Below are the code and all the weights of a small trained network. Each question names an input and a target symbol and asks about switching units off, where a switched-off unit gives its printed mean instead of its output.

import numpy as np


def w(rows, s, z=0):
    codes = np.array(rows[::2]) - 128.0
    scale = np.full(codes.shape[1], s)
    scale[-1] = z or s
    return codes * scale


def norm(h):
    return h / np.sqrt((h * h).mean(-1, keepdims=True) + 1e-5)


def f(y):
    return np.maximum(y, 0)


def softmax(a):
    e = np.exp(a - a.max(-1, keepdims=True))
    return e / e.sum(-1, keepdims=True)


def log_softmax(a):
    a = a - a.max(-1, keepdims=True)
    return a - np.log(np.exp(a).sum(-1, keepdims=True))


def net(x, mask):
    ids = ['ΓΘΛβηξσφω'.index(c) for c in x.split()]
    T = len(ids)
    res = E[ids] + P[:T]
    u = 0
    for l in range(2):
        r = norm(res)
        for j in range(2):
            rows = slice(2 * j, 2 * j + 2)
            q, k, v = (r @ M[l][rows].T for M in (Q, K, V))
            z = softmax(np.where(np.tri(T) > 0, q @ k.T / 2**0.5, -1e9)) @ v
            o = O[l][rows]
            res = res + np.where(mask[u + j], z, o[:, -1]) @ o[:, :-1]
        u += 2
        y = f(norm(res) @ A[l][:, :-1].T + A[l][:, -1])
        res = res + np.where(mask[u : u + 4], y, B[l][:, -1]) @ B[l][:, :-1]
        u += 4
    return log_softmax(norm(res)[-1] @ U[:, :-1].T + U[:, -1])


Q, K, V, O, A, B = {}, {}, {}, {}, {}, {}
E = w([
[183,126,169,165,128,94,46,173],'Γ',
[51,154,119,90,179,146,137,26],'Θ',
[97,171,112,142,91,182,167,15],'Λ',
[132,207,78,29,111,115,105,128],'β',
[72,111,77,171,167,194,165,74],'η',
[102,155,17,125,164,144,138,173],'ξ',
[135,180,34,98,85,173,157,59],'σ',
[2,222,145,104,200,77,106,160],'φ',
[220,138,157,117,62,126,105,35],'ω',
],0.00077)
P = w([
[68,33,147,133,127,25,168,156],'0',
[53,209,78,111,11,165,89,103],'1',
[139,139,124,157,156,120,67,128],'2',
[23,105,156,60,11,138,189,199],'3',
[89,195,72,114,15,187,98,50],'4',
[158,143,118,148,191,124,88,114],'5',
[73,83,124,109,16,152,195,211],'6',
[111,200,67,97,48,182,112,35],'7',
[194,151,123,138,229,128,120,102],'8',
[114,66,106,155,2,175,205,207],'9',
[133,211,64,72,92,169,128,26],'10',
[220,157,121,125,245,122,151,103],'11',
],0.00098)
Q[0] = w([
[127,243,56,110,112,205,111,64],'L0H0',
[62,1,220,228,113,104,167,225],'L0H0',
[106,125,144,119,128,103,125,130],'L0H1',
[142,129,99,126,135,165,143,121],'L0H1',
],0.0072)
K[0] = w([
[207,138,118,159,253,116,181,96],'L0H0',
[57,58,121,162,41,149,80,154],'L0H0',
[148,150,116,130,110,117,107,135],'L0H1',
[117,120,145,108,132,144,160,95],'L0H1',
],0.0058)
V[0] = w([
[85,160,231,86,179,113,97,176],'L0H0',
[131,206,72,6,72,86,138,134],'L0H0',
[109,122,147,201,159,148,49,158],'L0H1',
[187,105,138,125,98,193,61,116],'L0H1',
],0.0018)
O[0] = w([
[120,104,37,188,149,109,63,18,42],'L0H0',
[177,130,116,93,136,253,77,143,253],'L0H0',
[199,103,149,162,99,188,134,120,29],'L0H1',
[211,79,85,135,113,102,113,135,40],'L0H1',
],0.002,0.00037)
A[0] = w([
[140,75,52,147,218,151,119,183,93],'L0N0',
[135,104,207,2,89,249,246,213,99],'L0N1',
[128,141,153,154,66,219,217,24,2],'L0N2',
[40,189,183,195,193,172,192,77,160],'L0N3',
],0.0018,0.00057)
B[0] = w([
[65,106,130,133,148,112,188,117,171],'L0N0',
[101,139,128,252,145,144,169,92,251],'L0N1',
[87,162,143,93,160,78,104,206,208],'L0N2',
[206,131,54,130,89,139,122,160,206],'L0N3',
],0.0027,0.0016)
Q[1] = w([
[106,2,159,126,141,134,176,152],'L1H0',
[107,208,105,114,99,113,109,105],'L1H0',
[145,185,91,120,123,157,131,95],'L1H1',
[163,95,169,134,180,139,117,169],'L1H1',
],0.0089)
K[1] = w([
[49,91,140,176,2,111,55,165],'L1H0',
[234,143,155,144,223,106,188,161],'L1H0',
[156,137,113,109,154,148,227,85],'L1H1',
[29,121,186,172,104,109,106,214],'L1H1',
],0.0046)
V[1] = w([
[153,135,221,103,116,129,91,83],'L1H0',
[135,25,162,195,220,152,115,177],'L1H0',
[177,195,91,66,176,103,178,48],'L1H1',
[117,201,102,92,2,136,112,156],'L1H1',
],0.0019)
O[1] = w([
[134,197,87,135,107,127,97,173,43],'L1H0',
[56,123,166,153,183,148,46,189,60],'L1H0',
[64,103,168,195,89,145,93,176,136],'L1H1',
[151,124,169,158,250,114,104,144,254],'L1H1',
],0.0023,0.0014)
A[1] = w([
[50,154,37,115,147,137,194,119,252],'L1N0',
[21,143,144,52,26,149,67,114,20],'L1N1',
[6,72,161,145,121,3,202,177,83],'L1N2',
[202,147,84,109,113,188,56,139,109],'L1N3',
],0.002,0.00031)
B[1] = w([
[167,107,199,126,107,103,99,113,251],'L1N0',
[178,67,105,166,158,137,162,171,189],'L1N1',
[2,110,151,97,166,114,254,117,207],'L1N2',
[76,105,138,78,131,125,185,137,180],'L1N3',
],0.003,0.002)
U = w([
[110,176,176,194,119,216,151,119,143],'Γ',
[115,129,71,43,139,232,122,116,110],'Θ',
[154,200,66,85,96,85,152,238,63],'Λ',
[42,93,164,113,136,61,187,122,253],'β',
[187,56,57,195,65,127,152,138,200],'η',
[114,116,62,126,120,124,81,3,33],'ξ',
[181,45,203,108,185,147,82,196,25],'σ',
[169,178,202,81,79,65,105,69,48],'φ',
[85,165,93,174,190,73,38,166,183],'ω',
],0.0068,0.0012)

Each question gives the input, a string of symbols that net reads in full, and the target symbol t.
The units are the heads (2 rows each of Q, K, V and O) and the neurons (one row each of A and B). Each row of codes is followed by its name. A weight is (code - 128) times the scale printed after its matrix; where a second scale follows, it is the last column's (O, A, B and U).
mask holds one flag per unit, layer by layer, with each layer's heads first. A switched-off unit (its flag False) gives its mean, the last column of its rows in O or B, instead of its output. The means were averaged over made-up inputs and are rounded, as every weight is.
A unit's drop is (log p(t) with every unit on - log p(t) with that unit switched off) / (log p(t) with every unit on - log p(t) with every unit switched off).
The circuit of an input: a set's keep is (log p(t) with only the set's units on - log p(t) with every unit switched off) / (log p(t) with every unit on - log p(t) with every unit switched off). Starting from all 12 units, units are removed one at a time, each time the one whose removal leaves the highest keep (on an exact tie, the one counted first), for as long as the keep stays at least 0.8.
circuit, biggest first: the units of the circuit, biggest drop first
k most important neurons: the k neurons with the biggest drops, biggest first
top k neurons in layer l: the k neurons of layer l with the biggest drops, biggest first
which heads matter: for each layer, one digit per head in row order, 1 if its drop is at least 0.15 and else 0, layers parted by /
input Θ ω Θ η Λ Γ β ω ω β, target Γ: circuit, biggest first : L0N1
input ω ω φ ξ ξ, target ξ: circuit, biggest first : L0H0, L1N0
input σ ω η Λ Γ β Θ ω Θ Γ ω, target η: which heads matter : 00 / 01
input ξ β Λ ω η, target φ: circuit, biggest first : L1N0, L0N2, L1N2, L0N1
input Γ Γ Θ ω Γ, target η: top 2 neurons in layer 1 : L1N1, L1N2
input Θ ω ξ β Λ Θ σ σ, target η: 2 most important neurons : L1N1, L0N2
input β ξ σ ω Θ ω ξ, target Γ: which heads matter : 10 / 00
input ω Γ Θ, target ξ: 2 most important neurons : L1N2, L1N1
input φ σ ω φ σ, target Λ: circuit, biggest first : L0N2, L1H0, L1N1, L0N1
input Γ ξ η Θ Θ β, target Θ: circuit, biggest first : L0H0, L1N3
input σ η σ ξ η η, target η: circuit, biggest first : L0N3, L0H0
input η Γ Γ β Θ, target ω: which heads matter : 10 / 10
input ω ω ξ, target β: circuit, biggest first : L0N0, L1N2
input ω η Θ Λ Γ ω ξ η, target Λ: circuit, biggest first : L0N2, L1H0, L0N1, L0N3
input ξ Γ ω ω Θ ω Γ Γ η Λ η, target β: circuit, biggest first : L0H0, L0N2
input β Γ ξ Γ η Λ Λ Γ, target φ: circuit, biggest first : L1N2, L0H0, L1N1
input β Θ ξ ξ η, target σ: 3 most important neurons : L0N2, L1N0, L0N3
input β Γ Γ Γ Γ Θ ξ ξ, target η: top 2 neurons in layer 0 : L0N1, L0N3
input Λ Γ Λ σ ω η η ω Γ ξ Γ, target ω: which heads matter : 10 / 10
input Γ β σ ω ω, target Γ: top 2 neurons in layer 1 : L1N0, L1N2
